Below is a small trained network, with its code and all its weights. Each question gives an input and a class and asks what happens when units are switched off, that is, made to give their printed mean instead of their output.

import numpy as np


def w(rows, s, z=0):
    codes = np.array(rows[::2]) - 128.0
    scale = np.full(codes.shape[1], s)
    scale[-1] = z or s
    return codes * scale


def norm(h):
    return h / np.sqrt((h * h).mean(-1, keepdims=True) + 1e-5)


def f(y):
    return np.maximum(y, 0)


def log_softmax(a):
    a = a - a.max(-1, keepdims=True)
    return a - np.log(np.exp(a).sum(-1, keepdims=True))


def net(x, mask):
    res = np.array(x, float).reshape(1, 6) / 4 @ E
    u = 0
    for l in range(3):
        y = f(norm(res) @ A[l][:, :-1].T + A[l][:, -1])
        res = res + np.where(mask[u : u + 16], y, B[l][:, -1]) @ B[l][:, :-1]
        u += 16
    return log_softmax(norm(res)[-1] @ U[:, :-1].T + U[:, -1])


A, B = {}, {}
E = w([
[57,134,128],'x0',
[129,129,128],'x1',
[141,168,214],'x2',
[129,129,128],'x3',
[110,254,102],'x4',
[128,128,129],'x5',
],0.0052)
A[0] = w([
[134,162,24,121],'L0N1',
[140,164,153,145],'L0N2',
[93,36,164,50],'L0N3',
[180,121,112,75],'L0N4',
[211,124,141,84],'L0N5',
[132,99,67,33],'L0N6',
[44,97,137,163],'L0N7',
[102,165,125,92],'L0N8',
[255,105,51,126],'L0N9',
[238,164,83,85],'L0N10',
[254,81,135,128],'L0N11',
[28,181,153,149],'L0N12',
[212,143,118,2],'L0N13',
[102,170,112,117],'L0N14',
[238,147,133,82],'L0N15',
[145,62,104,133],'L0N16',
],0.01,0.0028)
B[0] = w([
[209,141,115,227],'L0N1',
[199,139,183,191],'L0N2',
[165,151,79,229],'L0N3',
[70,97,98,157],'L0N4',
[70,55,159,187],'L0N5',
[186,97,1,169],'L0N6',
[29,142,111,217],'L0N7',
[146,73,72,173],'L0N8',
[39,140,103,248],'L0N9',
[11,149,109,209],'L0N10',
[71,178,116,252],'L0N11',
[95,116,144,251],'L0N12',
[46,4,154,161],'L0N13',
[161,161,170,189],'L0N14',
[47,127,153,206],'L0N15',
[161,206,102,221],'L0N16',
],0.0048,0.0041)
A[1] = w([
[42,213,85,108],'L1N1',
[171,158,108,121],'L1N2',
[136,90,149,148],'L1N3',
[154,112,54,188],'L1N4',
[31,161,83,113],'L1N5',
[73,172,133,150],'L1N6',
[184,191,75,164],'L1N7',
[70,86,72,43],'L1N8',
[70,124,166,122],'L1N9',
[95,162,164,168],'L1N10',
[134,1,109,162],'L1N11',
[129,51,97,164],'L1N12',
[175,109,183,116],'L1N13',
[104,144,154,4],'L1N14',
[158,165,167,14],'L1N15',
[202,135,246,162],'L1N16',
],0.0095,0.0023)
B[1] = w([
[85,95,182,255],'L1N1',
[78,130,76,140],'L1N2',
[180,212,175,139],'L1N3',
[145,92,217,182],'L1N4',
[114,110,111,248],'L1N5',
[180,131,120,205],'L1N6',
[127,100,93,170],'L1N7',
[140,146,118,195],'L1N8',
[114,58,102,189],'L1N9',
[138,35,44,190],'L1N10',
[136,157,255,172],'L1N11',
[149,209,190,167],'L1N12',
[152,121,39,142],'L1N13',
[135,129,142,141],'L1N14',
[136,109,130,141],'L1N15',
[154,90,46,176],'L1N16',
],0.0053,0.0073)
A[2] = w([
[117,172,185,58],'L2N1',
[44,89,207,127],'L2N2',
[138,39,76,52],'L2N3',
[38,177,32,95],'L2N4',
[73,187,211,91],'L2N5',
[167,146,12,179],'L2N6',
[179,71,201,148],'L2N7',
[111,102,182,6],'L2N8',
[94,148,121,178],'L2N9',
[120,138,148,68],'L2N10',
[92,217,238,169],'L2N11',
[110,51,161,136],'L2N12',
[64,122,66,156],'L2N13',
[78,2,56,142],'L2N14',
[153,67,100,128],'L2N15',
[46,180,45,123],'L2N16',
],0.0076,0.0019)
B[2] = w([
[175,113,62,137],'L2N1',
[76,110,132,211],'L2N2',
[117,154,58,177],'L2N3',
[152,145,194,200],'L2N4',
[84,86,65,155],'L2N5',
[118,68,106,173],'L2N6',
[220,212,147,159],'L2N7',
[125,109,202,144],'L2N8',
[207,108,162,156],'L2N9',
[173,78,105,130],'L2N10',
[201,118,62,158],'L2N11',
[130,148,96,187],'L2N12',
[195,165,143,200],'L2N13',
[125,113,54,255],'L2N14',
[177,196,4,159],'L2N15',
[179,88,228,194],'L2N16',
],0.0041,0.0084)
U = w([
[53,115,169,140],'0',
[170,137,63,121],'1',
[190,194,192,138],'2',
[122,125,109,149],'3',
[123,125,112,143],'4',
[123,135,116,147],'5',
[96,183,147,56],'6',
[89,250,161,2],'7',
],0.017,0.022)

Each question gives the input, the list of numbers given to net, and the class t.
The units are the neurons (one row each of A and B). Each row of codes is followed by its name. A weight is (code - 128) times the scale printed after its matrix; where a second scale follows, it is the last column's (A, B and U).
mask holds one flag per neuron, layer by layer. A switched-off neuron (its flag False) gives its mean, the last column of its row in B, instead of its output. The means were averaged over made-up inputs and are rounded, as every weight is.
A unit's drop is (log p(t) with every unit on - log p(t) with that unit switched off) / (log p(t) with every unit on - log p(t) with every unit switched off).
The circuit of an input: a set's keep is (log p(t) with only the set's units on - log p(t) with every unit switched off) / (log p(t) with every unit on - log p(t) with every unit switched off). Starting from the 12 units with the biggest drops (on a tie, the unit counted first), units are removed one at a time, each time the one whose removal leaves the highest keep (on an exact tie, the one counted first), for as long as the keep stays at least 0.8.
circuit, biggest first: the units of the circuit, biggest drop first
unit that matters most: the unit with the biggest drop
top k neurons: the k neurons with the biggest drops, biggest first
k most important neurons of layer l: the k neurons of layer l with the biggest drops, biggest first
input [-7,4,8,-8,-1,-5], class 1: circuit, biggest first => (L1N16)
input [-7,0,-3,3,-8,-2], class 2: top 3 neurons => (L1N11; L0N7; L1N12)
input [6,-6,-5,1,1,-3], class 0: 4 most important neurons of layer 1 => (L1N10; L1N16; L1N9; L1N1)
input [-7,2,8,-7,3,0], class 1: top 2 neurons => (L1N16; L1N10)
input [7,-8,3,-4,-8,3], class 2: top 2 neurons => (L1N11; L0N9)
input [-8,1,-6,8,-7,4], class 0: 2 most important neurons of layer 1 => (L1N11; L1N12)
input [6,-2,-7,2,8,7], class 2: top 2 neurons => (L2N4; L0N1)
input [-7,-4,8,2,1,-2], class 1: top 2 neurons => (L1N16; L1N10)
input [1,1,-4,8,-8,6], class 2: top 2 neurons => (L1N11; L1N4)
input [-8,8,7,-2,0,-7], class 0: top 2 neurons => (L0N15; L0N10)
input [2,5,7,5,-7,2], class 1: top 2 neurons => (L1N16; L1N13)
input [6,3,1,4,7,-3], class 2: 3 most important neurons of layer 1 => (L1N4; L1N6; L1N11)
input [-3,8,7,-3,5,5], class 4: top 4 neurons => (L1N11; L1N4; L1N10; L1N16)
input [1,3,7,8,3,-8], class 3: top neuron => (L1N16)
input [0,-6,5,-4,-7,7], class 2: 2 most important neurons of layer 0 => (L0N14; L0N2)
input [3,-6,-4,5,-8,-5], class 2: 2 most important neurons of layer 2 => (L2N7; L2N14)
input [4,5,3,1,7,-4], class 2: 2 most important neurons of layer 1 => (L1N11; L1N4)
input [5,0,-6,-5,8,-2], class 2: 2 most important neurons of layer 2 => (L2N16; L2N4)
input [-5,0,8,-3,-1,7], class 1: 2 most important neurons of layer 1 => (L1N16; L1N1)
input [-4,3,2,-2,3,3], class 0: unit that matters most => L0N10
